Below are the code and all the weights of a small trained network. Each question names an input and a class and asks about switching units off, where a switched-off unit gives its printed mean instead of its output.

import numpy as np


def w(rows, s, z=0):
    codes = np.array(rows[::2]) - 128.0
    scale = np.full(codes.shape[1], s)
    scale[-1] = z or s
    return codes * scale


def f(y):
    return y / 2 * (1 + np.tanh(0.7978845608 * (y + 0.044715 * y**3)))


def log_softmax(a):
    a = a - a.max(-1, keepdims=True)
    return a - np.log(np.exp(a).sum(-1, keepdims=True))


def net(x, mask):
    res = np.array(x, float).reshape(1, 7) / 4 @ E
    y = f(res @ A[0][:, :-1].T + A[0][:, -1])
    res = res + np.where(mask, y, B[0][:, -1]) @ B[0][:, :-1]
    return log_softmax(res[-1] @ U[:, :-1].T + U[:, -1])


A, B = {}, {}
E = w([
[133,121,126,117,126],'x0',
[109,177,201,82,73],'x1',
[189,192,167,105,219],'x2',
[130,128,125,125,127],'x3',
[128,131,126,131,127],'x4',
[133,127,123,122,125],'x5',
[8,144,95,68,171],'x6',
],0.015)
A[0] = w([
[180,116,76,187,146,215],'N0',
[121,89,124,214,2,254],'N1',
[189,119,146,160,102,243],'N2',
[174,161,136,122,85,134],'N3',
[147,164,169,99,56,158],'N4',
[186,143,177,147,150,122],'N5',
[128,97,97,151,210,187],'N6',
[154,142,148,112,85,116],'N7',
[151,154,162,101,198,156],'N8',
[111,194,186,90,53,191],'N9',
[147,90,108,170,134,178],'N10',
[65,179,130,89,154,145],'N11',
[94,140,80,100,96,115],'N12',
[151,164,123,86,198,119],'N13',
[140,165,175,91,162,136],'N14',
[45,121,70,113,167,228],'N15',
[184,145,136,152,164,178],'N16',
[111,89,74,142,175,187],'N17',
],0.017,0.0094)
B[0] = w([
[195,136,111,16,56,194],'N0',
[150,12,140,127,107,253],'N1',
[202,154,192,171,55,205],'N2',
[129,135,194,214,138,167],'N3',
[85,76,191,192,151,186],'N4',
[97,189,174,139,100,176],'N5',
[172,226,30,136,126,181],'N6',
[111,120,168,154,137,156],'N7',
[181,190,156,161,189,175],'N8',
[54,72,241,122,138,206],'N9',
[197,99,89,81,107,171],'N10',
[102,109,130,63,217,182],'N11',
[55,159,99,110,110,163],'N12',
[224,188,95,120,192,167],'N13',
[130,172,185,138,192,167],'N14',
[72,115,47,104,140,217],'N15',
[183,219,159,120,71,178],'N16',
[126,138,22,188,77,182],'N17',
],0.011,0.028)
U = w([
[190,70,104,42,86,253],'0',
[121,55,169,142,116,146],'1',
[79,107,48,83,100,120],'2',
[31,92,155,9,118,119],'3',
[163,201,133,60,80,106],'4',
[124,170,196,140,137,74],'5',
[156,170,68,90,187,68],'6',
[103,143,165,49,229,99],'7',
],0.013,0.0032)

Each question gives the input, the list of numbers given to net, and the class t.
The units are the neurons (one row each of A and B). Each row of codes is followed by its name. A weight is (code - 128) times the scale printed after its matrix; where a second scale follows, it is the last column's (A, B and U).
mask holds one flag per neuron, in row order. A switched-off neuron (its flag False) gives its mean, the last column of its row in B, instead of its output. The means were averaged over made-up inputs and are rounded, as every weight is.
A unit's drop is (log p(t) with every unit on - log p(t) with that unit switched off) / (log p(t) with every unit on - log p(t) with every unit switched off).
The circuit of an input: a set's keep is (log p(t) with only the set's units on - log p(t) with every unit switched off) / (log p(t) with every unit on - log p(t) with every unit switched off). Starting from the 12 units with the biggest drops (on a tie, the unit counted first), units are removed one at a time, each time the one whose removal leaves the highest keep (on an exact tie, the one counted first), for as long as the keep stays at least 0.8.
units of the circuit, in order: the units of the circuit, biggest drop first
unit that matters most: the unit with the biggest drop
top k neurons: the k neurons with the biggest drops, biggest first
drop of u: that unit's drop, to one decimal
input [7,0,6,-7,-5,0,2], class 6: units of the circuit, in order	[N13]
input [1,1,-8,-1,-6,2,-6], class 1: top 3 neurons	[N4; N6; N3]
input [-3,1,7,6,2,8,0], class 5: top 3 neurons	[N0; N14; N15]
input [-8,2,8,1,-1,-6,1], class 7: top 3 neurons	[N2; N11; N13]
input [-5,-8,1,8,0,-7,6], class 6: top 2 neurons	[N6; N1]
input [-6,0,8,-6,0,3,0], class 4: top 3 neurons	[N16; N5; N4]
input [-6,1,7,-3,-5,6,2], class 7: top 2 neurons	[N17; N14]
input [5,8,1,4,-4,-3,-5], class 5: top 2 neurons	[N5; N14]
input [-8,2,0,5,-6,-3,-3], class 1: top 3 neurons	[N6; N8; N13]
input [0,0,1,1,-4,-6,1], class 6: top 2 neurons	[N9; N1]
input [4,-7,0,-2,-5,-4,7], class 2: top 2 neurons	[N15; N17]
input [-5,0,0,8,-4,-5,4], class 2: top 2 neurons	[N9; N15]
input [-1,-3,2,7,6,-6,0], class 4: top 2 neurons	[N1; N11]
input [5,0,-5,5,-6,2,1], class 2: unit that matters most	N9
input [-3,-1,1,6,-1,-3,3], class 6: top 2 neurons	[N1; N9]
input [4,-1,0,-8,5,7,8], class 2: drop of N15	0.5
input [-7,4,-7,0,0,6,-4], class 1: drop of N6	0.0
input [-5,-1,7,2,7,-7,-7], class 4: drop of N0	0.1
input [5,1,2,6,-5,-5,-1], class 5: drop of N0	0.2
input [3,-4,6,4,-6,2,0], class 4: unit that matters most	N16
